Moves between states:
gi: J861->J452, J151->J69, J523->J611, J719->J134, J134->J906, J20->J542, J906->J20, J686->J248, J161->J737, J531->J26, J489->J151, J994->J531, J69->J546, J248->J857, J104->J145, J829->J758, J456->J183, J534->J506, J908->J459, J459->J161, J452->J829, J831->J854, J110->J943, J782->J719, J546->J456, J737->J831, J183->J994, J506->J473, J26->J861, J542->J120, J943->J489, J857->J908, J145->J110, J854->J523, J758->J534, J611->J664, J926->J782, J664->J926, J473->J104, J120->J686
ra: J861->J120, J151->J831, J523->J943, J719->J506, J134->J534, J20->J829, J906->J758, J686->J26, J161->J546, J531->J248, J489->J854, J994->J857, J69->J737, J248->J531, J104->J926, J829->J20, J456->J459, J534->J134, J908->J183, J459->J456, J452->J542, J831->J151, J110->J611, J782->J473, J546->J161, J737->J69, J183->J908, J506->J719, J26->J686, J542->J452, J943->J523, J857->J994, J145->J664, J854->J489, J758->J906, J611->J110, J926->J104, J664->J145, J473->J782, J120->J861

In the rows, 561 means zero.

The rows follow the links: the fewer symbols apart two states are, the more alike their rows tend to be.

Each row is also shifted at random along 8 hidden directions that mean nothing.

Each row, then its state:
[ 549  451  452  588  519  643  447  543  631  676  615  572  542  542  595  600  560  583  468  587  532  544  495  843  551  400  525  561  496  465  607  536  508  548  662  512  568  542  337  534  462  533  577  617  572  437  790]: J248
[ 526  538  579  574  599  678  563  640  544  474  768  553  571  693  620  361  483  531  502  587  605  517  601  494  587  532  609  695  516  552  545  589  516  376  680  533  516  649  525  334  715  558  726  517  511  555  581]: J183
[ 543  564  552  579  653  646  597  546  595  500  607  570  399  579  612  494  509  474  497  602  698  466  486  652  476  405  620  654  520  517  555  545  496  616  480  467  560  523  476  472  486  466  580  542  549  524  703]: J831
[ 585  524  545  570  421  491  478  502  561  654  500  646  640  611  616  610  596  601  712  541  472  510  530  530  497  592  505  516  509  518  498  591  570  784  489  479  656  483  536  627  527  617  326  548  685  520  511]: J151
[ 515  494  565  561  706  420  502  530  540  598  526  516  591  525  517  596  384  536  560  368  660  571  580  555  718  624  510  692  590  558  626  504  672  605  962  687  355  489  538  688  599  593  688  591  538  588  521]: J134
[ 560  513  507  567  495  486  466  469  536  701  654  568  651  617  555  467  630  599  539  524  477  556  591  684  620  583  397  458  510  617  527  518  535  533  704  477  530  530  572  550  605  584  587  572  572  518  620]: J857
[ 581  580  580  562  408  530  508  561  578  544  413  594  571  599  564  637  598  536  696  547  520  500  659  409  455  584  553  491  582  603  486  641  646  625  451  554  668  625  602  583  565  599  389  589  633  590  408]: J994
[ 521  575  593  538  582  461  438  502  418  453  753  633  752  635  498  312  537  513  620  477  699  526  592  433  622  650  385  531  625  706  551  385  577  546  630  480  479  443  728  530  698  580  654  498  538  567  419]: J161
[ 573  622  566  534  595  590  656  623  508  463  490  602  541  414  484  667  638  574  520  670  588  645  515  414  503  604  640  525  653  579  619  509  582  559  248  652  665  511  643  627  455  529  567  491  495  605  451]: J473
[ 563  602  604  563  621  619  598  573  647  470  495  520  459  554  537  658  520  497  548  490  671  575  521  541  555  561  679  624  563  573  557  595  561  550  582  565  524  564  538  600  536  513  547  620  580  575  588]: J664
[ 515  521  571  577  605  565  549  616  559  515  550  597  562  649  669  666  451  492  604  621  551  561  568  516  516  491  673  714  561  517  600  563  656  530  703  579  667  599  483  596  598  551  722  493  501  676  459]: J456
[ 604  618  560  541  589  516  675  519  585  624  428  464  452  463  452  609  696  600  487  538  534  585  638  579  577  629  543  411  570  645  520  596  556  553  475  571  523  624  702  639  512  550  515  588  499  591  548]: J758
[ 547  546  584  540  503  792  521  657  573  391  686  666  572  602  490  400  682  518  536  493  723  506  540  352  511  667  597  576  546  574  501  451  480  525  310  512  544  521  669  396  628  528  483  519  500  477  493]: J69
[ 549  544  588  551  584  500  518  532  587  548  489  528  561  575  472  504  587  482  639  350  659  495  690  620  612  632  485  518  595  665  533  444  619  582  713  520  399  613  725  720  647  553  569  625  482  624  444]: J531
[ 538  522  520  551  520  598  513  566  573  645  641  522  636  582  509  569  583  629  466  506  518  660  577  553  669  651  526  547  535  581  576  584  547  358  786  623  483  612  510  491  641  610  664  606  537  524  600]: J542
[ 565  537  554  562  589  572  521  497  617  598  628  465  483  626  522  373  513  528  485  396  658  455  661  604  627  562  466  564  510  622  493  622  514  481  814  510  367  642  538  394  645  547  552  643  589  467  714]: J26
[ 582  555  555  562  454  733  459  625  607  412  654  574  571  504  566  520  519  561  573  570  635  540  532  677  520  405  565  541  629  518  609  581  506  414  400  599  574  620  372  391  487  515  470  706  706  385  749]: J452

From each start, follow one symbol. Which state do you reach?
Answers are names.
---
[ 570  467  487  588  540  618  494  583  653  656  549  534  532  536  595  687  489  617  493  532  513  597  518  720  608  488  584  624  515  441  614  625  538  516  735  638  532  600  324  529  497  564  560  649  615  463  728]
ra J829
---
[ 524  526  531  582  615  726  595  618  635  558  643  541  463  692  622  542  565  506  436  595  572  554  536  559  540  538  679  673  454  518  537  599  495  438  684  489  556  639  497  430  640  527  696  520  465  587  627]
gi J456
---
[ 587  611  585  539  612  477  642  538  513  548  490  532  541  428  453  547  618  594  563  556  598  583  608  526  579  626  500  472  648  625  585  496  585  615  412  626  522  531  710  666  501  558  539  555  507  582  477]
ra J134
---
[ 563  580  542  544  730  580  713  532  572  629  452  532  357  446  460  665  650  552  383  572  634  587  517  506  537  627  641  568  539  562  557  520  550  647  483  587  525  483  638  645  452  486  622  478  395  594  576]
gi J145
---
[ 564  555  543  559  603  455  550  499  478  607  555  609  575  528  533  573  483  593  537  597  590  560  494  341  573  621  521  606  579  540  559  574  597  711  594  628  586  399  514  527  497  577  542  477  613  505  545]
gi J110
---
[ 560  560  527  564  591  600  615  484  609  686  608  506  456  599  538  472  722  541  429  559  544  519  584  710  542  546  513  483  457  617  485  539  459  543  588  394  527  597  637  521  577  503  602  553  464  549  664]
ra J456
---
[ 582  497  523  579  558  648  619  597  679  662  490  494  456  463  551  564  656  627  531  462  521  547  554  845  609  553  563  535  502  463  576  560  458  601  528  583  438  624  548  608  515  556  453  645  526  511  713]
gi J20
---
[ 564  541  490  565  519  610  500  546  581  612  506  592  514  588  575  773  564  529  489  675  526  587  510  572  450  447  617  561  546  547  572  578  613  532  586  530  735  542  402  585  446  507  636  537  549  559  591]
ra J183
---
[ 517  452  504  549  619  718  478  639  606  525  584  619  529  465  450  656  575  536  435  477  708  587  524  617  582  534  597  626  602  526  645  390  583  481  590  649  485  535  484  615  467  494  692  585  433  504  603]
ra J861
---
[ 516  537  542  558  828  586  703  623  487  481  682  514  456  441  601  482  423  558  400  691  640  589  486  625  605  425  644  738  603  463  703  485  522  488  542  687  492  530  490  463  506  491  840  470  422  589  688]
gi J473
---
[ 557  631  599  579  595  622  611  598  634  490  544  498  538  631  653  756  508  512  563  633  508  677  484  681  538  476  736  625  545  548  602  637  566  404  650  523  648  650  485  647  586  519  687  611  593  685  571]
ra J110
---
[ 577  591  545  537  532  799  599  631  693  466  502  493  389  533  469  700  644  496  431  537  665  596  594  587  489  493  703  524  573  613  559  605  543  327  482  565  564  717  509  501  518  469  577  674  503  516  639]
ra J120
---
[ 586  656  636  570  501  498  554  523  513  488  657  553  688  678  614  423  556  556  673  552  511  582  567  517  597  616  516  503  556  650  510  613  526  506  553  463  571  585  668  504  694  615  515  580  672  591  488]
ra J943
---
[ 520  496  531  525  594  548  507  577  470  527  634  635  617  492  422  396  593  564  522  461  685  502  617  462  621  655  432  542  610  592  587  384  583  587  536  624  439  477  668  540  577  563  605  504  438  507  483]
gi J248
---
[ 571  561  560  548  595  470  495  528  531  489  460  572  550  434  447  627  482  517  605  434  715  526  603  517  555  547  488  542  683  621  599  479  666  629  579  658  491  504  556  683  464  533  530  622  589  522  502]
gi J758
---
[ 555  613  604  569  633  429  568  481  523  562  556  524  596  662  641  625  468  489  616  591  536  587  556  533  562  538  596  608  569  628  556  611  638  555  767  495  613  549  568  647  613  557  690  524  594  694  481]
ra J489
